Each row of numbers belongs to one of the objects below and depends on some of the facts about them. Some rows are named. Which object is each other row?

Some facts about the objects:
bagraskos Φ:763 χ:a
bebu τ:stugregrus, magefi, drivus Φ:427 Π:dastir, gubran, kevar, pleker, pletra, rafak, labikan χ:g
beden Φ:115 χ:e
befigrok τ:bebu, trakis, tredelas Φ:763 χ:a
beton Φ:115 χ:c
bifla Φ:115 Π:kigro, lafli, nesko χ:f
bigrum Φ:427 Π:bagraskos, mekun, gabar, tosa χ:a
bramo Φ:427 Π:planosen, vogo χ:f
bredra τ:kluzevim, graran, tredelas Φ:427 χ:g
brelal Φ:115 Π:plidroka, dreklu, trapak χ:c
briflen Φ:427 χ:b
brinul Φ:427 χ:g
bripli Φ:763 Π:noril, magefi, lokla χ:a
budre τ:fegum Φ:427 χ:d
daklim τ:ligu Φ:763 Π:talir, satun, dredrul χ:b
dastir Φ:427 χ:b
denor Φ:427 χ:f
deske Φ:763 χ:f
dolu Φ:427 χ:c
dosir Φ:115 χ:e
drapliska Φ:115 χ:f
drebe Φ:427 Π:postir, beden, trifen, trakis, grafibril χ:c
dredrul τ:stugregrus, beton, gabar Φ:115 χ:d
dreklu Φ:427 χ:c
drese Φ:115 χ:a
dretos Φ:763 Π:kloste, noril, supu, lekubam χ:g
drigol τ:tati Φ:115 Π:gubran, trakis, dreklu, gabar, rafak, briflen χ:c
drika Φ:427 χ:a
drivus τ:poplu Φ:763 χ:b
drizek Φ:115 χ:c
drogrul Φ:763 χ:d
drulogu τ:stozuk Φ:115 χ:c
fegum Φ:427 χ:b
feso Φ:427 Π:gubran, deske, fliflugrim χ:d
fiskol Φ:763 χ:c
flebris τ:kleklen, beton, budre Φ:763 Π:brinul, drika, skilik χ:e
fliflugrim Φ:115 χ:f
flunik τ:lekubam Φ:427 χ:c
flunur Φ:763 Π:kura, skodel χ:b
fola Φ:115 χ:a
fosovam Φ:115 χ:a
gabar τ:kluzevim, tredelas Φ:763 χ:e
gaskiklak Φ:115 Π:trezu, voplos χ:d
gazo Φ:763 χ:c
gidul Φ:763 Π:rumuk, lezum, voplos, fola, drese, kobuk χ:g
gopu Φ:115 χ:a
grafibril Φ:427 χ:f
graran Φ:763 χ:f
greklil Φ:115 χ:f
groskom Φ:115 Π:plidroka, vabrir, drogrul, kura, satun, mafas χ:c
grumo Φ:115 χ:b
gubran Φ:763 χ:c
kagom τ:tegi, gabar Φ:427 χ:g
kevar Φ:115 χ:e
kigro Φ:427 χ:c
kleklen τ:lafli, fegum Φ:427 χ:a
kloste Φ:427 χ:a
klozu Φ:763 Π:trezu, lafli, greklil, supu, magefi, riflik χ:f
klustan τ:flebris, trakis Φ:427 χ:a
kluzevim Φ:427 χ:c
kobuk Φ:427 χ:b
kura Φ:427 χ:e
labikan τ:sastor Φ:115 χ:e
lafli Φ:427 χ:b
lekubam τ:tredelas Φ:427 χ:a
lezum Φ:115 χ:b
ligu τ:flunik, nedrir, testus, tredelas Φ:427 χ:a
lokla Φ:427 χ:a
loro Φ:427 χ:f
ludi Φ:427 Π:restu, beden, lekubam, drizek χ:a
mafas Φ:427 χ:b
magefi τ:flebris, bredra Φ:427 χ:c
mapin τ:sastor Φ:427 Π:bagraskos, loro, skilik χ:a
meflar Φ:763 χ:c
mekun Φ:763 χ:f
merim τ:postir Φ:115 Π:vabrir, ranel χ:a
mure τ:beton, sesku Φ:763 χ:a
nedrir τ:stugregrus Φ:115 Π:loro, tevus χ:e
nesiful Φ:763 χ:b
nesko τ:flunik Φ:427 χ:f
noril Φ:427 χ:a
peplis Φ:115 χ:d
pezugril Φ:427 χ:a
pida τ:kluzevim Φ:115 Π:meflar χ:f
pitro τ:lafli Φ:763 χ:c
planosen Φ:763 χ:g
pleker Φ:763 χ:c
pletra τ:stugregrus, magefi Φ:763 χ:d
plidroka Φ:115 χ:a
plupli Φ:427 Π:grumo, trobo, poskom, greklil, pezugril, voplos, fola, vogo, tifil χ:d
poful Φ:763 χ:a
poplu τ:nedrir, denor, dretos Φ:427 χ:a
poskom Φ:427 χ:e
postir Φ:115 χ:a
pusuva Φ:115 Π:dastir, bagraskos, lafli, sastor, nesko, mure, vogo, tifil χ:g
rafak Φ:115 χ:f
ramo Φ:115 Π:kobuk χ:b
ranel Φ:115 χ:b
restu Φ:115 χ:d
riflik τ:fegum Φ:115 χ:d
roski τ:pitro, dretos Φ:115 Π:skaplatral, tregos χ:d
rumuk Φ:427 χ:a
sastor τ:nedrir Φ:115 χ:a
satun Φ:427 χ:e
seklo Φ:427 Π:drapliska, beden, poskom χ:d
sesku τ:beton Φ:427 χ:a
seso Φ:427 Π:brinul, mafas, fosovam, tifil χ:a
sifaklan τ:bredra, tugro, fegum Φ:115 χ:b
skaplatral Φ:763 χ:c
skebra Φ:427 Π:vabrir, greklil, sastor, tegi, skilik χ:a
skikle Φ:763 χ:a
skilik Φ:115 χ:g
skodel Φ:115 χ:c
sotom Φ:763 Π:lafli, fosovam χ:a
stebam τ:mure Φ:763 Π:dolu, gopu, stozuk, voplos, pleker, meflar χ:b
stigran τ:dredrul, denor Φ:427 χ:f
stize τ:flebris, sastor, dretos Φ:427 Π:vabrir, kura, dosir, dreklu, skaplatral, nesiful χ:c
stolatim Φ:427 Π:grumo, kigro, bredra, befigrok, tegi, lokla, fiskol, fola χ:g
stozuk τ:magefi, pletra Φ:115 χ:b
stugregrus τ:graran Φ:427 Π:skikle, fegum, denor, labikan χ:d
supu Φ:115 χ:f
talir Φ:115 χ:a
tati τ:dredrul Φ:115 χ:b
tegi τ:beton Φ:427 χ:c
testus τ:tegi Φ:115 Π:bredra χ:a
tevus Φ:115 χ:a
tifil Φ:115 χ:e
tosa Φ:115 χ:d
trakis τ:roski Φ:115 χ:c
trapak Φ:115 χ:a
tredelas τ:graran Φ:115 χ:e
tregos τ:tugro Φ:427 χ:a
trezu Φ:427 χ:g
trifen Φ:115 χ:a
trobo Φ:115 χ:b
tugi Φ:763 Π:graran χ:d
tugro τ:gabar Φ:427 Π:pitro, gazo, stozuk, poskom, skaplatral, peplis, tosa χ:b
vabrir Φ:427 χ:c
vogo Φ:763 χ:a
voplos Φ:115 χ:c
zibuk Φ:427 χ:c

Some rows with their names:
[  3  -7  -5  -4  -7   3   6   2  -2  -4  13 -13   4  -7  11 -11   6   3
  -9   1  -5   6  -5  24   0   2  -2  10   4  -6  -3   2   5  -2  -6]: greklil
[  4  -7  -1   4   4  22   5  15 -18  -5  -3 -11   3  19 -11  -6 -15   3
  11  -8 -10   0  -2  -2   2  -2 -19   8 -16 -16   2  -4 -12  -1  11]: plupli
[ -3   6 -10   0  -2   1   6  -1  -2  -1   9  -6   2   2   6  -9   1   3
  -7   1  -1  -5  -1  10  -2  -2   4   5   4   1   9   1  -1   0   6]: pezugril
[-14   0  -8  -6  -4  -8   0  -8  13  -6   5   3   6  -9   7 -13   2   1
  -8  -2  -4   1   0  11  -1  -2   0  -1 -10   2  14   3   7   3   1]: tifil
[ -2   1   1  -8  -4   3   2  -4   3   2   9 -14   4  -2  11 -10   4   8
  -4   0  -1   3  -2   0  -1   1  -2   7  -2   0   4  -1   5   0   0]: trobo
[  5   0   5  -1   2  -1  -1   1   4  -8   2   4  -3 -10  -2   8   4  -1
   3   0   6  -6   0  -6   0  11  11  -9   5   8  -6   3   3  -3  -5]: briflen
[  0   3  -2  -4  -1   0   6  -5   0  -3   6  -2  -1   6   8 -10   6   3
  -9   0   0   4   1   7   1  -4   4   7   3  -4   8   0  -2   1   1]: drese
[  8 -12   3   1  -2   0   4   7  -7  -4   7   1   2  -5   1   1   6  -1
  -2   0   6   2  -4   9   0   4   3  -1   7  -4 -15   0   0  -7  -3]: mekun
[ -1   7  -4   2   3 -13  -7  -3   5   3  -1   7   0 -19   7   9   5  -1
   7   5   9  -6   0  -3   1  11  16  -2   8  14  -8   4  13  -2 -13]: dreklu
[-10  -6   5   0  -3   3  -2   4  12  -5  -5   8  -5   1  -1   3  -2  -5
  -4   0  -3   9   3  -8  -5  -3  -7  -5  -8   7  14  -5   4   6   6]: tredelas
[ 13  -7   7  -4  -1   5   6   3  -4  -6   8 -10  -3   1   3  -4   5   4
  -2  -1   2   7   1  10  -2   4   4  -3   7  -7  -7   2  -3  -2  -6]: drapliska
[ -8   8  -9  -6  -4   0  -3 -10   3  13   8 -14   5  -8  17  -9   2   4
  -1   3   1  -6   0   1   1   4   5   9  -1  11   6  -5   9  -2   4]: kigro
[-11   6  -8   1   3  11  -6   3  -8   4  -9  -4   3  19  -7  -7 -15   4
  11  -7 -10  -8   3 -10   5  -8 -12   5 -21  -6  17  -3 -12   4  18]: stolatim
[  5 -19  12   5   2   0   4   6   5 -13   2   7  -2   0 -14   0   7  -5
 -12  -2  -1   6   0   7  -8   4   1 -12  14  -9  -4  -1  -8  -4   7]: pletra
[  4   6  13  -5  -3 -10  -4 -11   7   6  -1   6  -7 -12   1   4   5   0
  -5   5   5   1   6 -16   0   3  11  -6  14  10  -4   2   4   0  -7]: trakis
[  0   0  -7  -5  -5   0   2  -3   5   2  12 -12   7 -14  14 -11   1   5
  -4   4   0  -5  -4  10   5   5   5   5   3   5   6  -1   8  -3   2]: lafli
[  4  -2  16   0   2  16  -4   0  -5  11  -8  -6  -2  16 -14   2  -7   2
   7  -1   4  -1   4 -26   0  -1 -10  -3  -3  -5  -4  -8 -12  -7   6]: stebam
[  0  -1  -8   2   0  -3   6  -7   5   8   2  -2   4   2  -5  -3   7  -2
 -10   6  -1  -4  -4   9  -2 -11  -5   0   4  -2  -1  -6  -3   1   0]: mure
[ 14  -5   6   0   2   4   5   7  -4 -11   8  -4  -4  -3   1   1   5  -1
   0  -1   2  -3   0   7  -4   8   8  -5  10   0 -10   0  -5  -5  -3]: denor
[  3   1  -2  -6  -1   5   1  -3   1   1  10 -11   2  -3  11 -10   7   4
  -8   2   4  -4  -1  -2  -3   8   6  -1   3   2   7  -2   1  -5   6]: kobuk
[ -1   3   6  -4   2 -10  -4 -10   8   2   5   7  -2  -5   6   7  10  -3
  -2   3  15  -2   4 -14  -5   4  17  -6   9  10  -6   1   7  -6  -7]: gubran

Rows to name:
No name comes twice in this set of rows, the named rows included.
[ -7   8  -2  -2  -3   1  -2 -13   0  15   5 -11   3  -9   9  -8   2   3
  -9   6  -4  -6   1  -1   3   5   0   5  10  12   8  -5   8  -2  10]	magefi
[ -4   3   0   6   2  -2  -2   3  -6   7 -13   4  -2   2  -9  11  -8  -2
  11  -3 -10   7  -1   1   8  -7 -13   6  -5  -4  -8   0   2   7  -4]	merim
[  7 -10   6   1   1  13   3   9  -9  -8   1  -7   1  15  -6  -9  -4   0
   0  -6  -7   7   1   5   1  -3 -13  -1 -10 -16   4   1 -12  -1   2]	gaskiklak
[ -2   2   0   0  -4   4   5   6   3  -2   3   0  -6   3   4  -3   3  -2
 -14   8   3   4   5   3  -4  -6   7  -4   9  10   6  -5  -1   1   6]	lekubam
[ -2  -5  -4   2  -1  -7  -5   0   1   3  -1   5   4 -11   2  10   1  -2
   7   1   6   2  -6   2   0   6   4   2  -2   1 -12   5   9  -4  -9]	nesiful
[  2   7  -8   4   4   7   7  -1   5   2  -7  -1  -4   3 -11   5   0  -4
  -1   2  -1  -7  -3   3   2  -8  -6  -6   6   1  -2  -6  -6   1  -2]	sesku
[11 -8 16  0 -2 13  3  8 -5  0  0 -9 -7  7 -4  4 -1  2  1 -2 -1  9  2 -3
 -1  0 -5 -2  5 -6 -8 -4 -6 -1 -2]	pida
[-11  -2   6   3   3   1  -6  -5   6   2 -13  11   0   4 -11   1  -7  -1
   4  -8 -10   5   3 -11  -1  -1 -14  -3  -9  -3   6   2  -3   7   8]	nedrir
[ -9  10 -16   1  -2 -13  -7  -7   4   7   2  -1   5 -22  13   7   2  -2
   5   4   2  -6  -4  12   5   6   9   5   3  12  -7   5  19   3  -9]	vabrir
[  8  -7  -6   0  -2   3   5   9  -4  -7   7  -9   2  -8   7  -1   6  -1
  -3   3  -2   0 -10  16   3   6   4   4   5  -1 -10   2   3  -1  -3]	loro
[  6  -2   1   1   0  17   2  10 -16   0   1 -15   1   9  -3  -2  -7   4
  11  -5  -3  -2  -1   1   6   3  -5   8  -4  -8  -5  -1  -5  -4   4]	bramo
[ -3   6   2   1   0   6   3  -3  -5   7  -6  -3  -3  11  -4  -3  -2  -1
  -2  -1  -8   6   0   2   2 -10 -11   4  -3  -6   5  -5  -2   6   4]	testus
[ -9   5  -2   0   2   9  -6  -1  -5   3 -14   2   1  16 -11  -2 -15   2
  14  -8  -7   1   2 -14   4  -9 -15   4 -22 -10  11   0  -5   5   6]	pusuva
[-10   3 -12  -2   2  -3   2  -4  10  -3   3   0   5  -1   6 -16   1   3
 -10   1  -1  -6   1   4  -5   0   4  -1  -4   4  22  -3  -3   2  10]	trezu
[ -9   9  -3  -2  -1  -8  -8  -7   5   8  -3   4   0 -13   5  10   4   0
  10   2   2   1   0  -4   3   3   3   4  -2   8  -8   4  12   3 -13]	skodel

The same objects again, as new rows of numbers:
Some rows with their names:
[  5   3  -1  -5   0   4   2   6  -8   4  -8   0  13 -17   5]: mafas
[ -4  -8  -2  13  -1 -13  -3   4  -8  -5  -2   8  -3   2   0]: gubran
[ -1  11   4 -13  -8  12  -4  -4  12  -7  27  -7   3  -1  12]: seso
[-11  11   7 -15 -11  10  -7  -2   5  -4  26  -9   6  -2  10]: skebra
[  3   5  -4   6  -1  -7   0  -3  -3  -4   3  11   4 -12   0]: brinul
[ -7  12  15 -10  -1  10  -5   1  13   4  15 -12 -10   9  -3]: nedrir
[ -4   9  13 -12   2   1  -9  -3  14  -1  23 -23   0   1  -2]: flebris
[-1 -8  0  1  2 -3  3 -5 -6  8 -4 11  3  1  6]: graran
[ 9 -7 -5 -1  0  8  4  7 -1  7 -8 -1  4 -8  2]: grumo
[ 1  0 -5 -3  7  1  6  2 -5  1 -8  5  8 -1  6]: kloste
[-1 -6 -5 -1  7  1  5  3 -3  6 -6  2  3 -1  3]: trifen
[ 6  2 -2 -9 -7  5 -2 -6 26 -1 32 -4 -4  1 13]: bifla
[-24  18  24  -1 -15  -3 -17   4  -8 -11  18 -15  -7   4 -12]: stize
[-3 -1 -5  1  5 -3  6  0 -7 -3 -7  8  5  1  3]: grafibril
[  5  -4  -1  -1   1   2   1   8  -9   9 -10  -1   8 -12   4]: nesiful
[ -6   3   3 -12 -11  16  -1   2   4 -13   9 -11  -2  17   9]: ludi
[ -2  12   1  -2  15   1   6   1   1   6 -11   2   0  -1  -6]: poplu
[ -2   0  11 -14  -4  11  -6  -6  12  -2  10 -20  -8  12  -3]: testus
[-2 -7 -9  3  6 -4  5  2 -5  3 -5  5  0  1  4]: drapliska
[ 4 -5 -5 -1  9 -3  4  3  4  7  2  7  5 -5  9]: tifil
[  4  -6   1  -9 -17  22  -3   8   6  -3   7 -19  -8   9   6]: ramo

Name these rows:
No name comes twice in this set of rows, the named rows included.
[  2  -5  15  -6   7  -4  -2 -12   0  12 -11   5   3   5  -4]	gabar
[  0   8   7  -4   9   1   2  -5   1   6 -12   7   2   0  -5]	ligu
[  5  -5  -1   4 -18  12  -2  -1  11 -16   9 -10 -18  22   3]	gidul
[ -6  -5  -1  13  -2 -13  -5   6 -12  -2   0   7  -3  -1  -2]	skaplatral
[  4   7   9   9   4 -11  -3  -4   1  -2  -9  13  -3   2  -9]	flunik
[  7   6   1 -13  -6   9  -2  -6  23   3  33  -7   0  -1  16]	sotom
[ 5  2 -2 -6 -8  9  0 -4 20 -4 29 -7 -6  8 12]	klozu
[ -3   3   7   3 -17   6 -10   4   3 -21  14  -3  -9  16   3]	drebe
[  6   2  -3  11   4 -12   0   3   3 -10   1  15   2  -4   4]	kigro
[ -6  22  11 -13  -3   9  -5  -4  13   0  21 -13  -1  -1   0]	mapin
[  8  -7   1  -7  18 -11   1  -8   4   3  -6 -11  10  -4  -7]	mure
[  5   2   1  -1   9   9   2   9   1  11 -18  -5  -5  -4 -10]	stozuk
[ 11  -2  -5  -4   1   9   6  10  -4  -4 -17  -1   4   0   3]	kobuk
[  1  -2   4  10  -1 -12  -3   1  -4  -8  -4  17   2  -1   3]	kluzevim
[  1   1  -1   2 -17   8  -4   0   6  -8  17 -10 -14  10   4]	dretos

